Below is a small trained network, with its code and all its weights. Each question gives an input and a class and asks what happens when units are switched off, that is, made to give their printed mean instead of their output.

import numpy as np


def w(rows, s, z=0):
    codes = np.array(rows[::2]) - 128.0
    scale = np.full(codes.shape[1], s)
    scale[-1] = z or s
    return codes * scale


def norm(h):
    return h / np.sqrt((h * h).mean(-1, keepdims=True) + 1e-5)


def f(y):
    return np.maximum(y, 0)


def log_softmax(a):
    a = a - a.max(-1, keepdims=True)
    return a - np.log(np.exp(a).sum(-1, keepdims=True))


def net(x, mask):
    res = np.array(x, float).reshape(1, 3) / 4 @ E
    u = 0
    for l in range(4):
        y = f(norm(res) @ A[l][:, :-1].T + A[l][:, -1])
        res = res + np.where(mask[u : u + 4], y, B[l][:, -1]) @ B[l][:, :-1]
        u += 4
    return log_softmax(norm(res)[-1] @ U[:, :-1].T + U[:, -1])


A, B = {}, {}
E = w([
[72,146,166,73,88,39,99,3],'x0',
[128,135,46,116,122,125,109,110],'x1',
[102,134,162,58,154,76,3,207],'x2',
],0.012)
A[0] = w([
[235,168,133,145,219,179,34,253,2],'0.n0',
[157,149,8,98,120,176,124,64,67],'0.n1',
[46,103,123,238,89,64,193,75,95],'0.n2',
[122,131,95,104,85,97,118,2,86],'0.n3',
],0.0073,0.0056)
B[0] = w([
[161,2,126,164,78,28,200,182,254],'0.n0',
[136,136,76,168,97,203,140,20,184],'0.n1',
[233,140,200,144,142,103,84,13,204],'0.n2',
[224,114,135,127,160,65,45,147,216],'0.n3',
],0.0098,0.0065)
A[1] = w([
[185,86,205,112,144,219,175,168,21],'1.n0',
[179,233,192,204,216,120,190,89,29],'1.n1',
[88,173,66,83,182,96,74,211,2],'1.n2',
[52,221,56,79,198,254,178,161,59],'1.n3',
],0.0086,0.0049)
B[1] = w([
[81,156,139,117,183,95,175,187,226],'1.n0',
[117,42,101,168,158,185,160,117,254],'1.n1',
[85,68,147,182,130,151,177,129,174],'1.n2',
[71,186,89,114,146,150,137,6,155],'1.n3',
],0.015,0.0038)
A[2] = w([
[210,123,240,134,170,179,126,171,4],'2.n0',
[190,178,193,67,128,93,32,163,160],'2.n1',
[122,95,51,211,189,187,238,156,44],'2.n2',
[58,80,254,143,105,95,129,80,141],'2.n3',
],0.0089,0.0033)
B[2] = w([
[239,158,30,144,194,160,66,108,160],'2.n0',
[105,203,101,74,88,91,159,105,194],'2.n1',
[75,177,183,87,234,111,102,67,254],'2.n2',
[221,185,100,81,73,166,1,78,203],'2.n3',
],0.011,0.0097)
A[3] = w([
[162,96,100,98,156,120,83,249,33],'3.n0',
[202,112,113,114,124,88,149,242,13],'3.n1',
[186,93,148,92,219,190,156,82,255],'3.n2',
[127,116,177,62,34,30,48,140,244],'3.n3',
],0.013,0.0033)
B[3] = w([
[113,26,71,208,128,110,154,153,196],'3.n0',
[223,142,7,204,118,57,181,85,195],'3.n1',
[118,102,147,121,51,128,103,217,247],'3.n2',
[77,219,183,71,205,113,119,147,251],'3.n3',
],0.015,0.014)
U = w([
[246,58,112,188,48,194,36,18,217],'0',
[20,248,60,121,125,205,149,82,2],'1',
[137,242,221,7,158,13,44,57,183],'2',
[231,65,25,250,211,12,233,224,35],'3',
[31,74,219,163,218,211,176,244,163],'4',
],0.014,0.0094)

Each question gives the input, the list of numbers given to net, and the class t.
The units are the neurons (one row each of A and B). Each row of codes is followed by its name. A weight is (code - 128) times the scale printed after its matrix; where a second scale follows, it is the last column's (A, B and U).
mask holds one flag per neuron, layer by layer. A switched-off neuron (its flag False) gives its mean, the last column of its row in B, instead of its output. The means were averaged over made-up inputs and are rounded, as every weight is.
A unit's drop is (log p(t) with every unit on - log p(t) with that unit switched off) / (log p(t) with every unit on - log p(t) with every unit switched off).
unit that matters most: the unit with the biggest drop
top k neurons: the k neurons with the biggest drops, biggest first
top k neurons in layer l: the k neurons of layer l with the biggest drops, biggest first
drop of u: that unit's drop, to one decimal
input [0,-4,-3], class 4: unit that matters most : 1.n1
input [-6,3,-6], class 4: top 2 neurons in layer 3 : (3.n1 3.n2)
input [0,-1,-7], class 0: top 2 neurons : (3.n3 0.n2)
input [-8,4,-4], class 4: top 2 neurons : (3.n1 2.n2)
input [-8,-2,-4], class 4: top 2 neurons : (2.n2 0.n3)
input [5,1,-5], class 0: top 2 neurons in layer 0 : (0.n0 0.n1)
input [-7,5,-7], class 1: top 2 neurons : (1.n3 0.n0)
input [-5,5,-7], class 4: top 2 neurons in layer 3 : (3.n1 3.n2)
input [6,3,-6], class 0: top 3 neurons : (3.n3 1.n1 0.n1)
input [-1,-1,7], class 3: top 2 neurons : (2.n2 3.n0)
input [-1,1,5], class 3: top 2 neurons in layer 0 : (0.n0 0.n2)
input [1,-2,-5], class 0: drop of 0.n2 : 0.3
